Below are the code and all the weights of a small trained network. Each question names an input and a class and asks about switching units off, where a switched-off unit gives its printed mean instead of its output.

import numpy as np


def w(rows, s, z=0):
    codes = np.array(rows[::2]) - 128.0
    scale = np.full(codes.shape[1], s)
    scale[-1] = z or s
    return codes * scale


def f(y):
    return np.maximum(y, 0)


def log_softmax(a):
    a = a - a.max(-1, keepdims=True)
    return a - np.log(np.exp(a).sum(-1, keepdims=True))


def net(x, mask):
    res = np.array(x, float).reshape(1, 5) / 4 @ E
    y = f(res @ A[0][:, :-1].T + A[0][:, -1])
    res = res + np.where(mask, y, B[0][:, -1]) @ B[0][:, :-1]
    return log_softmax(res[-1] @ U[:, :-1].T + U[:, -1])


A, B = {}, {}
E = w([
[177,189,76,189],'x0',
[191,181,198,58],'x1',
[135,132,130,123],'x2',
[2,202,155,131],'x3',
[104,124,8,37],'x4',
],0.009)
A[0] = w([
[181,78,113,133,24],'n0',
[180,202,198,64,253],'n1',
[95,72,160,53,65],'n2',
[157,168,83,37,147],'n3',
[205,54,131,151,67],'n4',
[27,231,135,121,88],'n5',
[182,252,49,171,103],'n6',
[98,146,40,51,37],'n7',
[90,83,70,197,105],'n8',
],0.012,0.0045)
B[0] = w([
[186,174,93,100,181],'n0',
[111,77,95,193,253],'n1',
[61,134,181,55,196],'n2',
[130,116,118,179,226],'n3',
[137,186,96,111,223],'n4',
[251,120,57,98,254],'n5',
[65,88,231,45,230],'n6',
[78,214,126,199,241],'n7',
[135,72,148,155,229],'n8',
],0.012,0.0085)
U = w([
[116,77,84,156,255],'0',
[212,131,45,56,29],'1',
[103,191,143,230,111],'2',
[83,116,195,11,87],'3',
],0.012,0.0062)

Each question gives the input, the list of numbers given to net, and the class t.
The units are the neurons (one row each of A and B). Each row of codes is followed by its name. A weight is (code - 128) times the scale printed after its matrix; where a second scale follows, it is the last column's (A, B and U).
mask holds one flag per neuron, in row order. A switched-off neuron (its flag False) gives its mean, the last column of its row in B, instead of its output. The means were averaged over made-up inputs and are rounded, as every weight is.
A unit's drop is (log p(t) with every unit on - log p(t) with that unit switched off) / (log p(t) with every unit on - log p(t) with every unit switched off).
The circuit of an input: a set's keep is (log p(t) with only the set's units on - log p(t) with every unit switched off) / (log p(t) with every unit on - log p(t) with every unit switched off). Starting from all 9 units, units are removed one at a time, each time the one whose removal leaves the highest keep (on an exact tie, the one counted first), for as long as the keep stays at least 0.8.
units of the circuit, in order: the units of the circuit, biggest drop first
unit that matters most: the unit with the biggest drop
top k neurons: the k neurons with the biggest drops, biggest first
drop when u is switched off: that unit's drop, to one decimal
input [0,8,8,8,-2], class 0: unit that matters most : n1
input [-7,5,-6,7,7], class 1: top 3 neurons : (n5, n6, n8)
input [3,3,-5,-6,8], class 2: units of the circuit, in order : (n7, n5)
input [-7,7,6,-5,8], class 2: units of the circuit, in order : (n7, n3)
input [7,-5,-7,-6,-5], class 3: units of the circuit, in order : (n6, n1)
input [-7,-5,-2,-8,-7], class 1: units of the circuit, in order : (n4, n0)
input [-4,7,5,-2,-4], class 0: top 3 neurons : (n1, n7, n6)
input [8,-2,3,-7,7], class 3: top 2 neurons : (n6, n5)
input [-7,1,8,-8,-5], class 1: top 3 neurons : (n6, n4, n0)
input [-6,5,-3,7,5], class 1: top 2 neurons : (n5, n6)
input [3,-1,-8,-1,0], class 3: units of the circuit, in order : (n1, n5, n7)
input [-4,5,6,-4,4], class 0: units of the circuit, in order : (n1, n3)
input [7,-2,8,0,8], class 2: top 3 neurons : (n7, n3, n2)
input [-3,5,0,-3,-2], class 0: units of the circuit, in order : (n1)
input [8,-7,-1,5,-6], class 3: units of the circuit, in order : (n6, n7)
input [-6,7,-1,-2,-3], class 0: top 3 neurons : (n1, n6, n7)
input [-4,6,-7,-2,2], class 0: top 3 neurons : (n1, n6, n3)
input [1,7,-8,4,4], class 0: top 2 neurons : (n1, n5)
input [7,-2,-1,8,4], class 1: top 2 neurons : (n5, n2)
input [-7,0,-4,-5,-6], class 3: top 4 neurons : (n5, n7, n2, n3)
input [-8,-2,5,-2,3], class 3: unit that matters most : n2
input [7,7,8,1,8], class 2: top 3 neurons : (n7, n3, n1)
input [-4,6,5,3,-4], class 0: top 3 neurons : (n1, n7, n6)
input [4,0,6,0,8], class 2: top 2 neurons : (n7, n3)
input [-6,0,-1,8,-3], class 1: top 2 neurons : (n5, n6)
input [3,3,2,8,6], class 1: drop when n5 is switched off : 5.5
input [1,4,3,5,7], class 2: drop when n1 is switched off : 0.0
input [7,4,-2,1,2], class 3: unit that matters most : n6
input [-6,6,2,-5,6], class 0: drop when n6 is switched off : 0.3
